Below is a small trained network, with its code and all its weights. Each question gives an input and a class and asks what happens when units are switched off, that is, made to give their printed mean instead of their output.

import numpy as np


def w(rows, s, z=0):
    codes = np.array(rows[::2]) - 128.0
    scale = np.full(codes.shape[1], s)
    scale[-1] = z or s
    return codes * scale


def f(y):
    return np.maximum(y, 0)


def log_softmax(a):
    a = a - a.max(-1, keepdims=True)
    return a - np.log(np.exp(a).sum(-1, keepdims=True))


def net(x, mask):
    res = np.array(x, float).reshape(1, 8) / 4 @ E
    y = f(res @ A[0][:, :-1].T + A[0][:, -1])
    res = res + np.where(mask, y, B[0][:, -1]) @ B[0][:, :-1]
    return log_softmax(res[-1] @ U[:, :-1].T + U[:, -1])


A, B = {}, {}
E = w([
[174,190,51,134,218,214,185,43,220,222],'x0',
[126,129,129,128,134,129,129,127,133,127],'x1',
[213,14,210,80,88,53,185,82,160,227],'x2',
[128,129,127,132,127,129,130,129,128,129],'x3',
[122,129,135,126,132,133,131,128,129,128],'x4',
[216,232,214,196,227,63,180,205,50,168],'x5',
[205,173,230,186,89,184,2,34,136,91],'x6',
[229,136,140,10,120,212,125,232,162,76],'x7',
],0.005)
A[0] = w([
[158,154,87,128,178,188,151,69,197,185,43],'neuron 1',
[69,142,140,222,122,84,105,40,97,160,115],'neuron 2',
[218,22,217,73,71,50,171,79,173,213,108],'neuron 3',
[223,39,211,95,103,68,174,102,139,201,120],'neuron 4',
[158,156,74,132,201,202,150,58,208,190,8],'neuron 5',
[91,91,168,123,52,85,87,184,54,84,67],'neuron 6',
[145,167,79,135,209,193,139,70,199,165,31],'neuron 7',
[221,33,198,71,73,49,179,81,162,212,76],'neuron 8',
[89,84,166,115,53,84,93,173,77,63,65],'neuron 9',
[85,90,172,116,64,79,100,184,62,73,30],'neuron 10',
[107,89,175,130,58,82,100,174,67,70,70],'neuron 11',
[49,133,112,234,128,56,135,50,100,165,59],'neuron 12',
[98,88,174,134,67,84,86,185,80,83,87],'neuron 13',
[70,38,86,80,34,182,105,70,201,104,71],'neuron 14',
[44,124,110,225,142,55,135,53,106,153,97],'neuron 15',
[61,99,43,83,179,94,211,178,114,166,83],'neuron 16',
[199,133,131,48,107,192,130,206,160,89,96],'neuron 17',
[162,162,73,126,194,182,160,57,203,182,29],'neuron 18',
[93,90,173,130,67,73,91,184,76,67,62],'neuron 19',
[196,137,121,49,102,175,125,193,150,101,85],'neuron 20',
[209,57,182,96,116,94,165,77,161,194,80],'neuron 21',
[191,143,131,60,118,180,132,195,156,89,78],'neuron 22',
[202,132,130,49,122,187,122,210,167,91,36],'neuron 23',
[43,52,62,58,22,186,79,65,212,97,39],'neuron 24',
[157,166,86,128,196,195,143,60,194,180,20],'neuron 25',
[184,173,204,184,88,168,38,40,132,111,6],'neuron 26',
[226,230,211,182,228,57,172,214,31,170,11],'neuron 27',
[37,115,110,215,108,80,123,44,121,169,88],'neuron 28',
[197,165,212,188,101,170,20,24,133,105,74],'neuron 29',
[191,127,142,48,119,189,110,221,165,95,70],'neuron 30',
[200,213,213,178,219,88,172,204,45,160,83],'neuron 31',
[34,91,35,88,173,59,209,206,107,173,112],'neuron 32',
[188,170,217,174,98,170,33,33,138,100,51],'neuron 33',
[43,42,55,57,17,194,85,58,198,91,56],'neuron 34',
[203,135,139,37,116,187,129,201,158,81,35],'neuron 35',
[39,87,33,70,186,56,247,225,107,167,106],'neuron 36',
[95,90,172,126,63,72,80,184,61,49,42],'neuron 37',
[39,114,114,214,144,56,122,51,95,166,83],'neuron 38',
[83,83,184,123,66,74,73,187,58,53,47],'neuron 39',
[40,238,55,179,192,213,93,190,96,27,84],'neuron 40',
[95,90,173,123,60,76,92,182,64,72,73],'neuron 41',
[46,130,110,212,137,54,132,45,100,159,94],'neuron 42',
[184,146,193,183,99,175,35,49,118,101,29],'neuron 43',
[63,254,67,173,188,209,64,174,102,26,114],'neuron 44',
],0.0046,0.0015)
B[0] = w([
[175,189,82,134,117,127,201,72,130,193,183],'neuron 1',
[157,66,184,56,144,176,121,104,89,74,200],'neuron 2',
[3,158,58,155,88,153,40,185,59,162,253],'neuron 3',
[24,142,69,150,108,133,40,168,68,158,235],'neuron 4',
[187,204,68,136,110,129,221,65,122,213,191],'neuron 5',
[178,183,82,137,119,134,205,65,137,193,193],'neuron 6',
[174,201,73,139,96,133,212,73,125,204,183],'neuron 7',
[10,155,59,158,88,156,36,191,54,163,242],'neuron 8',
[173,182,83,142,125,121,202,72,140,186,192],'neuron 9',
[180,184,90,145,121,134,209,74,143,189,189],'neuron 10',
[169,185,78,140,120,132,203,66,128,202,190],'neuron 11',
[151,78,184,46,160,181,119,73,76,88,202],'neuron 12',
[179,192,72,134,122,137,205,63,129,198,189],'neuron 13',
[137,120,130,235,219,12,68,152,190,80,225],'neuron 14',
[150,73,176,48,154,183,121,76,67,86,204],'neuron 15',
[163,126,185,102,58,154,149,211,208,94,205],'neuron 16',
[139,74,173,67,181,168,111,47,53,94,198],'neuron 17',
[177,182,84,132,112,134,208,74,128,185,189],'neuron 18',
[185,196,69,129,116,135,217,52,136,199,191],'neuron 19',
[127,75,170,77,178,162,126,68,67,91,187],'neuron 20',
[39,159,60,156,96,151,72,156,66,165,209],'neuron 21',
[129,76,175,77,172,166,118,52,53,87,184],'neuron 22',
[145,67,179,54,190,170,120,44,49,92,190],'neuron 23',
[145,110,137,241,243,10,71,125,185,78,238],'neuron 24',
[183,180,69,144,104,134,216,78,136,201,185],'neuron 25',
[158,119,188,99,42,148,150,228,214,90,198],'neuron 26',
[136,95,136,248,238,7,66,127,195,75,247],'neuron 27',
[160,67,179,55,184,171,115,71,69,74,199],'neuron 28',
[151,121,181,99,45,151,146,229,209,90,218],'neuron 29',
[141,78,169,71,178,164,112,51,63,96,195],'neuron 30',
[129,103,133,225,219,24,63,140,190,81,235],'neuron 31',
[170,105,209,91,33,171,145,235,231,68,227],'neuron 32',
[153,128,175,100,48,149,147,226,211,96,208],'neuron 33',
[138,107,133,240,248,7,77,131,191,88,245],'neuron 34',
[140,73,163,75,172,160,117,63,64,96,192],'neuron 35',
[177,107,215,88,30,156,137,244,230,59,244],'neuron 36',
[167,175,85,141,116,135,198,72,126,189,196],'neuron 37',
[157,60,189,32,167,198,133,64,51,70,203],'neuron 38',
[172,175,85,140,113,134,204,69,128,190,200],'neuron 39',
[6,154,61,148,77,147,28,191,64,165,218],'neuron 40',
[189,192,73,139,121,141,217,54,134,201,194],'neuron 41',
[154,70,184,45,154,180,122,65,70,81,203],'neuron 42',
[148,126,165,108,68,145,143,209,192,106,195],'neuron 43',
[8,151,64,145,84,146,48,182,73,170,219],'neuron 44',
],0.0043,0.0057)
U = w([
[188,193,73,139,112,133,218,69,134,193,1],'0',
[135,104,142,210,240,13,84,133,180,87,201],'1',
[145,56,188,44,176,199,122,77,38,82,98],'2',
[154,120,189,100,2,162,145,214,226,90,213],'3',
[5,154,59,147,75,154,59,164,53,158,143],'4',
],0.0082,0.0005)

Each question gives the input, the list of numbers given to net, and the class t.
The units are the neurons (one row each of A and B). Each row of codes is followed by its name. A weight is (code - 128) times the scale printed after its matrix; where a second scale follows, it is the last column's (A, B and U).
mask holds one flag per neuron, in row order. A switched-off neuron (its flag False) gives its mean, the last column of its row in B, instead of its output. The means were averaged over made-up inputs and are rounded, as every weight is.
A unit's drop is (log p(t) with every unit on - log p(t) with that unit switched off) / (log p(t) with every unit on - log p(t) with every unit switched off).
The circuit of an input: a set's keep is (log p(t) with only the set's units on - log p(t) with every unit switched off) / (log p(t) with every unit on - log p(t) with every unit switched off). Starting from the 12 units with the biggest drops (on a tie, the unit counted first), units are removed one at a time, each time the one whose removal leaves the highest keep (on an exact tie, the one counted first), for as long as the keep stays at least 0.8.
units of the circuit, in order: the units of the circuit, biggest drop first
most important unit: the unit with the biggest drop
k most important neurons: the k neurons with the biggest drops, biggest first
drop of u: that unit's drop, to one decimal
input [-5,-4,-2,-6,2,-8,-7,2], class 1: 2 most important neurons => neuron 34; neuron 24
input [-1,-4,1,-6,7,5,-6,-5], class 3: units of the circuit, in order => neuron 36; neuron 32
input [0,1,8,2,1,-1,8,-6], class 3: units of the circuit, in order => neuron 29
input [-6,-5,8,5,2,6,2,2], class 4: units of the circuit, in order => neuron 3; neuron 8
input [-1,-6,-8,0,-6,-5,8,-1], class 3: 3 most important neurons => neuron 29; neuron 26; neuron 33
input [-5,-2,7,0,-6,6,-8,8], class 2: 3 most important neurons => neuron 23; neuron 17; neuron 30
input [-4,-3,-7,0,7,5,-8,-1], class 3: 3 most important neurons => neuron 36; neuron 32; neuron 16
input [-2,0,5,-8,8,7,-6,5], class 1: 2 most important neurons => neuron 27; neuron 31
input [6,-5,-8,3,4,7,0,3], class 4: 2 most important neurons => neuron 40; neuron 44
input [-1,0,-6,-1,-3,-8,-6,7], class 1: 3 most important neurons => neuron 34; neuron 24; neuron 14
input [0,8,3,-3,-5,-5,2,-6], class 2: 2 most important neurons => neuron 27; neuron 38
input [7,-7,-7,7,8,-2,-4,8], class 2: 2 most important neurons => neuron 23; neuron 17
input [4,1,6,3,7,-7,-8,-1], class 3: 4 most important neurons => neuron 36; neuron 32; neuron 16; neuron 27
input [-5,3,-1,-3,0,-2,6,-4], class 3: most important unit => neuron 29
input [4,-1,5,-3,0,0,-6,-1], class 3: 3 most important neurons => neuron 36; neuron 32; neuron 16
input [3,2,5,-5,-5,-7,7,-5], class 1: 4 most important neurons => neuron 34; neuron 24; neuron 14; neuron 36
input [4,8,-8,-1,-6,5,4,0], class 4: drop of neuron 40 => 0.5
input [-1,-1,-2,-2,6,8,-6,6], class 1: drop of neuron 31 => 0.6
input [-7,1,2,-2,-5,7,-1,-2], class 0: drop of neuron 10 => 0.1
input [6,1,6,2,-6,-8,-6,-3], class 1: units of the circuit, in order => neuron 34
input [4,-4,0,-5,5,-7,-3,-8], class 2: drop of neuron 31 => 0.2
